What each symbol does to the units:
J298: §>J796, &>J797, !>none, @>J397, +>J937, %>none
J519: §>J670, &>J523, !>J600, @>J734, +>J32, %>J410
J191: §>J369, &>J88, !>J951, @>J522, +>J173, %>J468
J523: §>J671, &>J519, !>J820, @>J727, +>J321, %>J461
J988: §>J189, &>J25, !>none, @>J574, +>J522, %>J361
J864: §>J551, &>J173, !>J468, @>J382, +>none, %>J88
J369: §>J191, &>J296, !>J797, @>J425, +>J12, %>J937
J25: §>J893, &>J988, !>none, @>J417, +>J674, %>J204
J893: §>J25, &>J189, !>none, @>J410, +>J729, %>J80
J91: §>J734, &>J362, !>J738, @>J88, +>J986, %>J481
J727: §>J362, &>J734, !>J288, @>J369, +>J157, %>J275
J275: §>J14, &>J73, !>none, @>J937, +>J727, %>J960
J671: §>J523, &>J670, !>J179, @>J362, +>J830, %>J574
J157: §>J506, &>J95, !>J73, @>J12, +>none, %>J727
J425: §>J522, &>J729, !>J80, @>J523, +>J702, %>J189
J95: §>J986, &>J157, !>J275, @>J551, +>none, %>J734
J14: §>J275, &>J481, !>none, @>J468, +>J362, %>J738
J417: §>J410, &>J574, !>none, @>J481, +>J670, %>J179
J521: §>J32, &>J830, !>J574, @>J986, +>none, %>J670
J960: §>J738, &>J288, !>none, @>J298, +>J275, %>none
J788: §>J382, &>J702, !>J189, @>J32, +>none, %>J729
J828: §>J220, &>J468, !>none, @>J25, +>J88, %>J951
J574: §>J461, &>J417, !>none, @>J14, +>J671, %>J372
J32: §>J521, &>J321, !>J461, @>J95, +>none, %>J519
J382: §>J788, &>J150, !>J988, @>J521, +>none, %>J674
J820: §>J179, &>J600, !>none, @>J288, +>J410, %>none
J189: §>J988, &>J893, !>none, @>J461, +>J425, %>J397
J410: §>J417, &>J461, !>none, @>J73, +>J519, %>J820
J88: §>J296, &>J191, !>J796, @>J674, +>J864, %>J828
J73: §>J481, &>J275, !>none, @>J220, +>J734, %>J288
J468: §>J937, &>J828, !>none, @>J988, +>J191, %>J796
J150: §>J702, &>J382, !>J25, @>J830, +>none, %>J522
J674: §>J729, &>J522, !>J361, @>J670, +>J382, %>J25
J734: §>J91, &>J727, !>J960, @>J296, +>J95, %>J73
J729: §>J674, &>J425, !>J397, @>J519, +>J788, %>J893
J481: §>J73, &>J14, !>none, @>J828, +>J91, %>J110
J986: §>J95, &>J506, !>J14, @>J864, +>none, %>J91
J288: §>J110, &>J960, !>none, @>J797, +>J73, %>none
J506: §>J157, &>J986, !>J481, @>J173, +>none, %>J362
J461: §>J574, &>J410, !>none, @>J275, +>J523, %>J600
J296: §>J88, &>J369, !>J298, @>J729, +>J551, %>J220
J361: §>J397, &>J204, !>none, @>J372, +>J988, %>none
J830: §>J321, &>J521, !>J417, @>J506, +>none, %>J671
J220: §>J828, &>J937, !>none, @>J893, +>J296, %>J797
J600: §>J372, &>J820, !>none, @>J960, +>J461, %>none
J12: §>J173, &>J551, !>J220, @>J702, +>none, %>J369
J362: §>J727, &>J91, !>J110, @>J191, +>J506, %>J14
J372: §>J600, &>J179, !>none, @>J738, +>J574, %>none
J179: §>J820, &>J372, !>none, @>J110, +>J417, %>none
J670: §>J519, &>J671, !>J372, @>J91, +>J521, %>J417
J702: §>J150, &>J788, !>J893, @>J321, +>none, %>J425
J738: §>J960, &>J110, !>none, @>J796, +>J14, %>none
J551: §>J864, &>J12, !>J937, @>J788, +>none, %>J296
J80: §>J204, &>J397, !>none, @>J820, +>J893, %>none
J522: §>J425, &>J674, !>J204, @>J671, +>J150, %>J988
J321: §>J830, &>J32, !>J410, @>J157, +>none, %>J523
J937: §>J468, &>J220, !>none, @>J189, +>J369, %>J298
J796: §>J298, &>J951, !>none, @>J361, +>J468, %>none
J204: §>J80, &>J361, !>none, @>J179, +>J25, %>none
J397: §>J361, &>J80, !>none, @>J600, +>J189, %>none
J951: §>J797, &>J796, !>none, @>J204, +>J828, %>none
J797: §>J951, &>J298, !>none, @>J80, +>J220, %>none
J173: §>J12, &>J864, !>J828, @>J150, +>none, %>J191
J110: §>J288, &>J738, !>none, @>J951, +>J481, %>none

The rows follow the links: the fewer symbols apart two units are, the more alike their rows tend to be.

Each row is also shifted at random along 4 hidden directions that mean nothing.

Rows with their units:
(+257, +294, -85, +3, -254, -1, -235, +183, -8, -172, -300, -279, -708, +118, +76, -433, -461, +41, +96, -419, +108, +39, -167, +270, +401, +79, -473, +741, +429, -296, -252, -292, +562, -67, +344, +492, +162, -148, +517, +286, +26, +295, +525, +48, +86) -> J382
(+96, -359, +387, +220, -224, +282, -298, -158, -77, -564, +328, +394, +648, +427, +367, +528, +56, -161, +118, +160, +13, +40, +368, -151, +100, -298, +39, -111, +91, +33, +254, +70, -117, +133, +367, -229, -175, +178, -209, -179, +18, +359, -295, +422, -256) -> J362
(-1527, +168, -387, +2, -304, +435, +518, -288, +287, +277, -269, -31, +332, -84, -573, +757, +294, -294, -459, +258, +659, +87, +190, +48, -62, +555, -173, -94, +211, -35, -89, +86, -243, +233, -347, +610, -369, -179, -169, +458, -164, -282, -315, -198, -226) -> J32
(+551, -2, +286, +272, -277, +203, -114, +79, -21, -380, +217, +188, +273, +216, -130, +542, +260, -236, -53, -2, +573, +505, +446, -91, +28, -54, -245, -239, +462, -405, +217, -70, -278, +113, -86, -68, -426, -114, -397, +155, -265, +90, -191, -21, -229) -> J157
(+839, +121, +7, -36, +387, -259, +121, +3, +38, +600, -214, -132, +46, -407, +197, -444, +131, -25, -348, +83, -340, -206, -114, +281, -491, +368, +67, -157, -272, +60, +8, +388, +116, -41, -378, -427, +244, -70, -71, +30, -190, -464, -154, -359, +424) -> J797
(-886, +76, +71, -67, -355, +433, +420, -58, +279, +43, -359, +394, +60, +511, -57, +707, +115, +7, -30, +308, +439, -72, +424, -470, -443, -160, +568, -91, -366, +112, -226, +261, -222, +115, -303, -706, -640, -108, -389, +230, -502, -151, -340, -338, -288) -> J734
(+428, +145, +309, +76, -152, +372, -32, +365, +132, -283, -349, -34, -110, +378, +658, -92, -196, +91, -103, +227, -302, -209, +212, +75, -17, +20, +129, +401, -157, +179, -51, +99, +511, +84, +625, -321, -190, -148, +298, +211, -245, +373, +236, +8, +82) -> J91
(-27, -64, -295, +67, +222, -314, -158, -182, +2, -26, +196, -51, -117, -384, -322, -247, +24, -34, -1, -526, +384, +367, +53, -166, +40, -175, -137, -150, -118, -253, +349, +83, -204, -120, -385, +2, -37, -19, -370, -170, -149, -43, +154, +239, -284) -> J425
(+268, +358, -424, -246, +279, -317, +229, +174, +72, +356, -248, -75, -308, -104, -437, -202, -181, +47, +199, -361, +170, -109, -81, -181, -56, -46, +147, +144, -224, +51, -181, -101, +270, -88, -313, -260, +151, -6, +103, +82, -123, -391, +163, -372, -43) -> J893
(+611, -234, +321, +79, -80, -244, -421, -47, -266, -104, +245, +332, +197, +215, +230, +74, -261, +63, +620, -55, -317, -58, -76, -154, -53, -605, +87, -88, -22, +4, -317, -55, -177, -152, +199, -594, +296, +512, -20, -386, +359, +188, -118, +94, +20) -> J796
(+413, -24, +293, +62, -6, +244, +124, +52, +176, -153, -224, +289, +679, +306, +399, +511, -117, -114, -63, +441, -299, -370, +211, +83, -180, +73, +275, +242, -277, +477, +72, +305, +394, +191, +418, -629, +36, +152, +210, +36, -118, -17, -361, -95, -7) -> J481
(+316, +91, +9, +29, +363, -44, +286, -108, +76, +222, +43, +73, +184, -173, +159, +32, -143, +70, -291, +310, -396, -464, -253, +244, -108, +445, +110, +155, -357, +603, +338, +27, +325, -29, +426, -264, +206, +150, +624, -59, +118, -65, -194, +92, +146) -> J179
(+318, +306, -23, +145, -467, +250, +30, +93, +104, -430, -173, +172, +267, +440, -235, +858, -260, -134, +275, -113, +601, -19, +129, +90, +422, +51, -383, +447, +565, -38, -66, -302, +351, +287, +507, +173, -46, -5, +438, +389, +65, +289, -149, -37, -325) -> J521
(-525, +86, -404, -102, -296, +8, +17, -94, +198, +50, -457, -80, +498, -25, -278, +487, -331, -287, +136, -227, +88, -334, -105, +251, +321, +239, -400, +422, +522, -8, -236, +189, +431, +339, +31, +529, +448, +99, +289, +256, +318, -239, -106, +4, -234) -> J674
(+797, +242, -37, -55, -206, -101, -17, +264, +129, +145, -430, -168, -22, +145, -55, -91, -9, -35, -11, -234, +267, -16, +278, -34, -123, -51, -32, +42, +116, -313, -281, +275, +328, +96, -318, -306, +47, -227, -314, +310, -473, -282, +171, -446, -20) -> J296
(-154, -214, -170, -55, +177, -326, -108, -320, -159, +249, +266, -35, +513, -429, -199, +112, +77, -185, +170, -58, -340, -53, -349, +258, +137, +129, -347, -100, +196, +140, -28, -22, -193, +72, -55, +423, +597, +281, +227, -355, +611, -242, -266, +239, -79) -> J361
(+986, -14, +78, +82, +77, -17, -179, +21, +123, +101, -324, -133, +504, -150, +557, -160, -233, -230, -312, -48, -514, -430, -106, +453, -116, +350, -117, +343, +36, +157, -17, +585, +704, +200, +218, -199, +432, -64, +108, +23, -2, -229, -56, -2, +91) -> J828
(-178, -221, +92, +0, +215, +111, +60, +22, -15, -22, +182, -208, +35, -265, +109, -345, +577, -47, -530, +379, +23, +294, +262, +88, -130, +236, +72, -567, -104, -215, +452, +268, -385, +17, -352, +352, -303, -344, -572, -40, -297, +14, +80, +133, +101) -> J727
(-935, -232, -56, +0, -6, +181, -21, -95, -110, -416, +197, +144, +112, +171, -38, +239, -1, -22, +174, +96, +119, +62, -17, -176, +374, -243, +0, -1, +186, +137, +256, -318, -222, -44, +344, +344, -109, +99, +82, -189, +263, +373, -7, +560, -323) -> J671
(+23, -61, +219, -72, +108, +203, +296, -13, +33, +314, -91, -75, +310, -111, +382, -107, +159, +103, -340, +616, -663, -483, -198, +388, -176, +514, +34, -96, -148, +442, -124, +158, +79, +128, +177, +141, +226, -36, +308, +23, +280, -226, -143, -130, +366) -> J110
(-779, -142, -25, -145, -489, +248, -105, -77, +128, +108, -562, -27, +66, +213, +362, +103, -288, -10, -31, -67, -310, -336, +64, +62, -182, +73, +92, +386, +97, -46, -427, +456, +284, +32, +46, +20, +151, +25, -90, +149, +81, +58, +78, -6, -105) -> J88
(-425, -197, +399, +46, -615, +328, -253, +123, -193, -594, +119, +268, -280, +666, +212, +341, -64, +119, +383, -26, +148, +278, +223, -232, +228, -474, +14, +118, +369, -354, -246, -375, -299, -95, +363, +137, -365, +53, -119, +29, +79, +635, +151, +188, -117) -> J506
(-236, +324, -427, -244, +421, +103, +599, +218, +218, +460, -255, -556, +159, -401, -683, -200, +524, -83, -434, +415, +90, -124, -228, +375, +151, +851, -185, -317, +131, +192, +164, -114, +157, +246, -404, +961, +244, -395, +306, +395, +93, -683, +67, -360, +242) -> J410
(+113, -93, +178, -85, +2, -87, -3, -97, -8, +336, -168, +172, -397, +58, +682, -520, -346, +303, -56, +150, -742, -439, -303, +5, -428, -19, +368, +291, -551, +277, -300, +245, +101, -312, +202, -760, +225, +176, +100, -193, +48, +94, +19, -113, +351) -> J951

Start, symbols taken left to right, then the unit you end at.
Answers are names.
(-457, +42, -243, -59, +205, -162, +166, -347, +62, +445, -123, -22, +171, -385, +100, -98, -225, -52, -208, +118, -425, -411, -412, +237, -267, +445, +31, +186, -331, +508, -43, +276, +156, -55, +50, -157, +443, +256, +325, -170, +294, -270, -268, +57, +80)
§ § +: J25
(+83, -2, -81, +440, +451, +87, +37, -470, +257, -116, +288, -18, +136, -556, +217, +96, +188, -289, -857, -146, +571, +317, +163, +12, -412, +510, +83, -98, -403, +28, +1078, +365, -183, +22, -179, -455, -667, -141, -194, -65, -610, +134, -360, +423, -264)
! + +: J32
(+424, +56, +50, +51, +457, +51, +410, -102, +245, +452, -37, -49, +259, -303, +133, -111, +366, -15, -686, +584, -355, -247, -93, +211, -547, +611, +286, -333, -533, +351, +210, +329, -27, +94, -287, -330, -77, -90, +59, +66, -230, -460, -447, -327, +337)
@ + & @: J189
(-337, +78, -56, +2, -118, +203, -10, -96, +131, +363, -434, -293, -809, -182, +481, -726, -95, +218, -729, -135, -36, +27, +59, +157, -554, +377, +145, +297, -372, -230, +10, +424, +123, -279, -286, -175, -433, -408, -365, +252, -649, +155, +354, -102, +285)
@ % @: J519
(+134, -205, +156, +163, +534, -184, -26, -273, -99, -65, +473, +232, +109, -154, +289, -82, -184, +96, -89, +179, -311, -171, -255, -155, -193, -27, +264, -22, -470, +441, +474, -181, -146, -121, +454, -517, -33, +334, +356, -491, +214, +172, -251, +386, +92)
+ % &: J179
(+110, -132, +56, +447, -19, +180, -241, -448, +67, -456, +340, +138, +610, -209, +35, +623, -15, -426, -320, -9, +396, +187, +92, +155, +39, +331, -314, +134, +260, +16, +625, +73, +42, +227, +374, +116, -136, +60, +134, -86, -55, +245, -315, +499, -380)
§ §: J830
(+353, -335, +228, -19, -38, -91, -571, +131, -332, -274, +93, -205, -361, -27, +711, -795, -207, +85, -8, -267, -489, +86, -81, +229, +251, -193, -236, +103, +196, -340, +83, +166, +130, -147, +187, +352, +115, -164, -185, -202, +195, +447, +601, +345, +218)
+ & @: J382
(+921, -211, +257, +433, -203, -32, -636, -220, -11, -462, +219, +139, +168, +59, +595, +85, -255, -293, -178, -454, +152, +177, +180, +109, -32, -65, -324, +324, +207, -388, +313, +311, +238, +9, +316, -362, -69, +94, -255, -123, -230, +481, -55, +331, -129)
§ §: J173
(-325, -121, -83, +313, -187, -71, -346, -324, +12, -237, +165, -9, -199, -232, +233, -39, -266, -44, -160, -463, +96, +227, -65, +125, +107, +50, -253, +312, +156, -149, +241, +63, -4, -88, +230, +219, -73, +127, -35, -99, -15, +429, +114, +468, -193)
% +: J150
(+1177, +298, +102, -150, +30, -224, -4, +480, +35, +297, -417, -143, -192, +159, -69, -408, +9, +73, +273, -192, +13, -116, +128, +18, -21, -156, +1, +11, +51, -246, -451, +55, +338, +115, -318, -297, +202, -138, -50, +189, -168, -256, +319, -550, +140)
& & §: J828
(+41, -66, +319, -158, +124, -152, +104, +287, -207, +64, +391, +35, -450, +140, -67, -519, +328, +380, +298, +371, -251, +227, -48, -207, +6, -438, +357, -520, -166, -3, -198, -432, -675, -294, -207, +5, -69, +31, -165, -285, +216, +6, +191, -198, +387)
§ @: J796
(+428, +158, +51, +37, +187, +187, +378, +92, +191, +285, -251, -50, +515, -6, -66, +252, +325, -173, -364, +447, +48, -128, +209, +93, -263, +377, +133, -341, -216, +182, +109, +383, +188, +318, -300, -214, -18, -209, -100, +246, -299, -512, -295, -420, +52)
% + +: J734
(+788, -313, +296, +122, +231, +117, -240, +48, -132, -360, +355, -30, +789, -112, +336, 0, +208, -192, -185, +426, -422, -72, +74, +305, +189, +103, -182, -263, +166, +146, +472, +168, +24, +198, +336, +201, +236, -54, -23, -292, +248, +45, -148, +351, +81)
% & +: J481
(+160, +119, -210, -26, +134, -185, +20, -120, +106, +207, -268, 0, +120, -90, +128, -124, -531, -83, +13, -263, -235, -513, -289, +122, +58, +140, -52, +530, -141, +229, -17, +129, +628, +69, +244, -207, +448, +144, +384, -3, +46, -136, +11, +148, -125)
§ &: J189
